Below are the code and all the weights of a small trained network. Each question names an input and a target symbol and asks about switching units off, where a switched-off unit gives its printed mean instead of its output.

import numpy as np


def w(rows, s, z=0):
    codes = np.array(rows[::2]) - 128.0
    scale = np.full(codes.shape[1], s)
    scale[-1] = z or s
    return codes * scale


def norm(h):
    return h / np.sqrt((h * h).mean(-1, keepdims=True) + 1e-5)


def f(y):
    return np.maximum(y, 0)


def softmax(a):
    e = np.exp(a - a.max(-1, keepdims=True))
    return e / e.sum(-1, keepdims=True)


def log_softmax(a):
    a = a - a.max(-1, keepdims=True)
    return a - np.log(np.exp(a).sum(-1, keepdims=True))


def net(x, mask):
    ids = ['ΓΦΨΩδεζμσ'.index(c) for c in x.split()]
    T = len(ids)
    res = E[ids] + P[:T]
    u = 0
    for l in range(3):
        q, k, v = (norm(res) @ M[l].T for M in (Q, K, V))
        z = softmax(np.where(np.tri(T) > 0, q @ k.T / 3**0.5, -1e9)) @ v
        res = res + np.where(mask[u], z, O[l][:, -1]) @ O[l][:, :-1]
        u += 1
        y = f(norm(res) @ A[l][:, :-1].T + A[l][:, -1])
        res = res + np.where(mask[u : u + 8], y, B[l][:, -1]) @ B[l][:, :-1]
        u += 8
    return log_softmax(norm(res)[-1] @ U[:, :-1].T + U[:, -1])


Q, K, V, O, A, B = {}, {}, {}, {}, {}, {}
E = w([
[91,98,148],'Γ',
[131,248,157],'Φ',
[169,102,50],'Ψ',
[146,129,51],'Ω',
[133,121,128],'δ',
[158,38,70],'ε',
[135,212,56],'ζ',
[138,132,58],'μ',
[218,148,90],'σ',
],0.018)
P = w([
[142,172,138],'0',
[106,184,94],'1',
[50,130,64],'2',
[150,177,93],'3',
[34,122,66],'4',
[133,179,119],'5',
[23,110,75],'6',
[130,142,145],'7',
[8,128,98],'8',
[136,169,131],'9',
[1,144,104],'10',
[119,150,184],'11',
[55,80,61],'12',
],0.0082)
Q[0] = w([
[147,95,147],'0.h0',
[188,254,202],'0.h0',
[81,100,150],'0.h0',
],0.0069)
K[0] = w([
[206,146,144],'0.h0',
[44,238,145],'0.h0',
[98,253,123],'0.h0',
],0.0057)
V[0] = w([
[171,79,133],'0.h0',
[2,187,131],'0.h0',
[104,144,206],'0.h0',
],0.0085)
O[0] = w([
[108,96,118,68],'0.h0',
[191,61,1,191],'0.h0',
[96,161,232,2],'0.h0',
],0.0083,0.0045)
A[0] = w([
[162,184,114,147],'0.n0',
[77,198,53,115],'0.n1',
[144,254,162,61],'0.n2',
[221,102,98,232],'0.n3',
[107,130,200,56],'0.n4',
[135,154,103,114],'0.n5',
[189,129,74,203],'0.n6',
[13,172,83,250],'0.n7',
],0.0096,0.0016)
B[0] = w([
[106,154,228,183],'0.n0',
[206,93,92,254],'0.n1',
[198,89,189,179],'0.n2',
[34,234,186,201],'0.n3',
[255,178,181,129],'0.n4',
[141,98,224,173],'0.n5',
[49,148,143,232],'0.n6',
[123,14,70,219],'0.n7',
],0.0058,0.0083)
Q[1] = w([
[125,30,134],'1.h0',
[56,108,56],'1.h0',
[76,233,254],'1.h0',
],0.0091)
K[1] = w([
[139,149,136],'1.h0',
[219,10,194],'1.h0',
[188,119,35],'1.h0',
],0.012)
V[1] = w([
[204,164,55],'1.h0',
[53,161,120],'1.h0',
[187,167,1],'1.h0',
],0.0058)
O[1] = w([
[96,53,130,221],'1.h0',
[169,1,172,126],'1.h0',
[114,115,54,254],'1.h0',
],0.0065,0.0038)
A[1] = w([
[3,168,154,152],'1.n0',
[43,93,139,128],'1.n1',
[74,35,107,252],'1.n2',
[172,110,182,108],'1.n3',
[207,147,166,228],'1.n4',
[66,119,108,195],'1.n5',
[104,74,144,54],'1.n6',
[98,165,177,41],'1.n7',
],0.011,0.0024)
B[1] = w([
[179,82,87,144],'1.n0',
[238,164,129,161],'1.n1',
[113,194,65,255],'1.n2',
[83,208,96,144],'1.n3',
[70,72,2,177],'1.n4',
[115,181,83,214],'1.n5',
[123,134,241,137],'1.n6',
[65,132,107,133],'1.n7',
],0.0071,0.0064)
Q[2] = w([
[67,247,159],'2.h0',
[82,106,114],'2.h0',
[63,209,17],'2.h0',
],0.012)
K[2] = w([
[65,72,209],'2.h0',
[188,171,119],'2.h0',
[66,157,252],'2.h0',
],0.011)
V[2] = w([
[249,104,126],'2.h0',
[90,66,212],'2.h0',
[107,99,109],'2.h0',
],0.016)
O[2] = w([
[1,68,121,112],'2.h0',
[153,169,54,1],'2.h0',
[178,50,91,129],'2.h0',
],0.0079,0.018)
A[2] = w([
[119,164,223,2],'2.n0',
[118,68,65,221],'2.n1',
[93,185,38,200],'2.n2',
[169,19,254,181],'2.n3',
[42,189,110,176],'2.n4',
[16,19,137,105],'2.n5',
[102,130,114,123],'2.n6',
[103,232,139,49],'2.n7',
],0.0098,0.0017)
B[2] = w([
[95,94,48,137],'2.n0',
[94,193,30,246],'2.n1',
[107,138,144,255],'2.n2',
[50,168,3,165],'2.n3',
[194,25,210,197],'2.n4',
[111,240,131,227],'2.n5',
[163,139,177,157],'2.n6',
[71,71,205,152],'2.n7',
],0.0065,0.0083)
U = w([
[250,136,142,55],'Γ',
[97,96,204,214],'Φ',
[148,156,139,5],'Ψ',
[137,120,114,34],'Ω',
[176,177,171,87],'δ',
[103,138,166,31],'ε',
[118,161,124,55],'ζ',
[132,126,69,226],'μ',
[154,159,160,251],'σ',
],0.02,0.0033)

Each question gives the input, a string of symbols that net reads in full, and the target symbol t.
The units are the heads (3 rows each of Q, K, V and O) and the neurons (one row each of A and B). Each row of codes is followed by its name. A weight is (code - 128) times the scale printed after its matrix; where a second scale follows, it is the last column's (O, A, B and U).
mask holds one flag per unit, layer by layer, with each layer's heads first. A switched-off unit (its flag False) gives its mean, the last column of its rows in O or B, instead of its output. The means were averaged over made-up inputs and are rounded, as every weight is.
A unit's drop is (log p(t) with every unit on - log p(t) with that unit switched off) / (log p(t) with every unit on - log p(t) with every unit switched off).
unit that matters most: the unit with the biggest drop
top k neurons: the k neurons with the biggest drops, biggest first
top k neurons in layer l: the k neurons of layer l with the biggest drops, biggest first
drop of u: that unit's drop, to one decimal
input δ Φ μ ζ Ω ζ Ω Γ Φ σ, target δ: top 2 neurons : [1.n3 0.n1]
input μ μ μ μ μ Φ Φ Φ ζ μ Ω δ, target μ: top 4 neurons : [1.n0 1.n4 1.n1 0.n3]
input μ Ψ μ Ω μ Φ σ Γ μ Φ μ σ, target μ: top 3 neurons : [1.n2 1.n4 2.n3]
input Γ δ μ Φ μ μ Φ Φ Φ ε Φ μ, target Γ: top 2 neurons : [0.n7 0.n6]
input Φ ζ Φ μ μ μ ζ ε, target Φ: unit that matters most : 1.n2
input μ μ μ Γ Φ δ σ σ, target μ: top 2 neurons : [1.n2 2.n3]
input Φ Φ ζ ε Φ Φ Ψ μ σ ζ, target Φ: top 4 neurons : [0.n0 0.n3 0.n6 0.n2]
input Φ μ Ψ Φ μ Φ, target Φ: top 2 neurons : [0.n0 1.n3]
input Γ μ δ ε μ Φ Ψ μ μ Φ σ μ, target Γ: top 2 neurons : [0.n6 0.n7]
input δ Γ ζ Γ ζ ζ Φ ζ Ω Γ μ ζ, target δ: top 2 neurons in layer 2 : [2.n1 2.n7]
input Γ Φ μ ζ Φ σ μ μ Ψ ζ, target Γ: top 2 neurons in layer 0 : [0.n6 0.n1]
input Φ Φ μ μ ε δ, target Φ: top 2 neurons : [0.n2 0.n3]
input Φ ζ δ μ μ Φ ε ζ Φ Φ ε σ, target Φ: top 3 neurons : [0.n3 0.n1 0.n7]
input Φ Ω Ψ σ Ω Ψ μ μ μ Ψ, target Φ: unit that matters most : 1.n4
input μ Φ μ Ψ μ Φ ζ Φ σ Γ, target μ: top 3 neurons : [0.n3 1.n4 1.n1]
input Γ σ μ Ω, target Γ: top 3 neurons in layer 0 : [0.n6 0.n7 0.n1]
input Γ Ω Φ μ μ ε μ Ψ, target Γ: top 2 neurons in layer 1 : [1.n3 1.n2]
input Φ μ μ μ Φ σ μ Ω ε Ω μ ζ, target Φ: top 2 neurons in layer 0 : [0.n0 0.n7]
input Φ μ ζ Φ Ω μ, target Φ: top 2 neurons in layer 0 : [0.n3 0.n0]
input δ σ Ω μ, target δ: top neuron in layer 0 : [0.n1]
input μ ε Φ, target μ: drop of 0.n3 : 0.1
input Φ ζ μ μ Φ Ψ μ Φ μ Ψ, target Φ: drop of 1.n1 : 0.0
input δ Γ ζ μ Γ Ω ζ μ Φ Γ Ω μ, target δ: drop of 0.h0 : 0.6
input Φ μ μ μ σ Φ Φ σ, target Φ: drop of 0.h0 : 0.4
